[[-.08, -.01, .06, -.05, .12], [-.29, .57, .23, -.26, .33]] value .12
[[-.03, .02, .00, .02], [-.43, -.08, .09, -.21]] value .02
[[.43, .50, .22, -.12, .02, .13], [-.13, -.03, .18, .03, .01, .01]] value .13
[[.07, .29, .28, -.22, -.01, -.49], [.16, -.16, .16, -.16, .06, .30]] value -.49
[[-.17, -.09, .49, .17, .08], [-.09, -.10, .37, .17, .10]] value .08
[[-.49, .26, -.08, .12, -.02, .34, .04], [-.22, .26, -.07, .32, .06, .09, .04]] value .04
[[.03, .20, .07, -.17, .00], [.38, -.16, .43, .21, -.31]] value .00
[[.33, .12, -.29, .38, -.55], [.04, .13, .26, .17, -.41]] value -.55
[[.49, -.18, .18, -.04], [.12, .05, -.01, .07]] value -.04
---
.21; -.41; .16; -.47; -.14; .31; .14 Answer: .31, -.47

.16; -.14; .00; .01; .01; .00
.14; .30; -.09; -.08; .05; .00
.33; .44; -.15; -.02; -.01; -.01
Answer: .44, -.15

-.52; -.14; .45; .37; .11 Answer: .45, -.52

.07; .04; -.35; .01; -.41; -.32 Answer: .07, -.41

-.41; .09; .02; -.21
.38; .08; -.21; .03
-.21; .17; -.22; .10
Answer: .38, -.41

.10; -.06; .17; -.34; .33; -.43; -.12 Answer: .33, -.43

-.29; .42; .31; .43; -.23; -.02
.03; -.01; .09; -.12; -.12; -.01
Answer: .43, -.29

-.23; .43; .23; .02 Answer: .43, -.23

.41; .00; .35; .26; -.24; .43 Answer: .43, -.24
---
[-.43, -.04, .29, -.24, .39] -.43

[[-.52, .02, .15, .36, .51, .12],
 [.06, .07, .01, -.06, -.10, .02],
 [.18, .06, -.03, -.14, -.21, -.01]] .06

[[.47, -.52, -.56, .10],
 [-.15, -.35, .35, .56]] .10

[[-.11, -.16, .16, .04, -.17],
 [-.46, -.23, -.24, -.31, -.25],
 [.10, .19, -.13, -.29, .26]] .10

[[.37, -.12, -.36, -.26, -.10, -.36, -.06],
 [.27, -.21, -.49, -.41, .01, -.23, -.07]] -.49

[-.26, .12, -.38, .41, -.27, .06] .12

[[-.05, .37, -.19, -.19, .03, -.12, -.05],
 [.07, .26, -.05, .07, -.04, -.05, .45]] -.05

[[-.05, -.07, -.28, .10, -.41, .09],
 [.13, .04, .08, -.01, .28, -.11],
 [.13, -.42, -.34, -.16, -.35, -.20]] -.42

[-.51, .00, -.42, .49, -.18, -.08] .00

[[.01, .55, -.06, -.17, .57, .05],
 [.03, .37, -.27, -.07, .33, .08]] .37
---
-75.30	-66.32	-61.05	4.75	-43.81
-7.51	-72.95	-124.24	153.85	-64.17
-35.99	-9.73	-10.38	-47.41	-27.49
-> -9.73

47.5	45.3	80.3	70.6	14.1	-47.1	-19.0
145.4	161.8	102.9	-10.3	126.9	-162.3	91.5
-161.6	-176.7	-127.3	-17.0	-137.5	139.2	-101.8
-> -176.7

-0.073	-0.070	-0.001	-0.194
-0.202	-0.089	-0.209	-0.206
0.063	0.132	-0.048	-0.118
-> 0.132

-2.1	-11.5	10.7	2.5	-1.5
2.8	-3.3	-14.9	-2.5	-0.8
16.6	8.0	-4.3	-12.2	15.2
-> 8.0

0.01	-0.12	0.03	-0.22	0.02	0.05	0.02
0.05	0.01	-0.02	-0.20	0.22	0.06	0.02
0.01	-0.01	-0.02	-0.06	0.05	0.02	0.01
-> -0.01

-110.883	-125.953	-134.843	-43.367	15.177	53.751
-129.776	-128.734	-129.465	-1.606	-130.159	4.471
-73.567	-126.581	-136.990	-111.410	162.321	69.339
-> -126.581
---
.27; -.51; .42; -.37 ==> -.37, .27

-.14; -.41; .22; -.05; -.16; -.17 ==> -.17, -.14

.02; .06; -.10; -.41; -.02; -.39
.50; .30; .10; .18; .17; .06
.27; .12; -.06; -.07; .07; -.13
==> -.39, .27

.09; .09; -.30; -.15; -.20; .01; .10
.21; .25; -.57; -.25; -.34; .00; .22
.10; -.01; -.41; -.12; -.37; -.14; .12
==> .10, .10

-.12; -.16; -.01; .41
.00; .22; .01; -.05
==> .41, .00

.10; .17; -.17; .41 ==> .41, .10

-.22; .05; -.12; -.15; .14
-.20; .05; -.06; -.15; .49
==> .14, -.20
---
-.38   .07  -.16  -.24   .12
 .46  -.15   .08   .23   .06
⇒ -.16

 .17  -.08  -.27   .43  -.09 ⇒ -.27

-.38   .18  -.03  -.38  -.01
-.02   .17   .12  -.10   .24
 .45  -.20  -.06   .47   .02
⇒ -.03

-.18  -.16  -.29   .03   .51
-.06  -.05  -.11  -.06  -.12
-.01  -.01   .00   .00   .07
⇒ -.29

-.04  -.45  -.18  -.10   .47 ⇒ -.18

 .35  -.44  -.25  -.29   .05 ⇒ -.25

-.42   .09  -.02   .03  -.09
 .24  -.14  -.01  -.05   .11
⇒ -.02

 .30  -.08   .51  -.15   .08 ⇒ .51

.38  .50  .05  .53  .38 ⇒ .05

-.14   .17   .05   .43  -.19 ⇒ .05
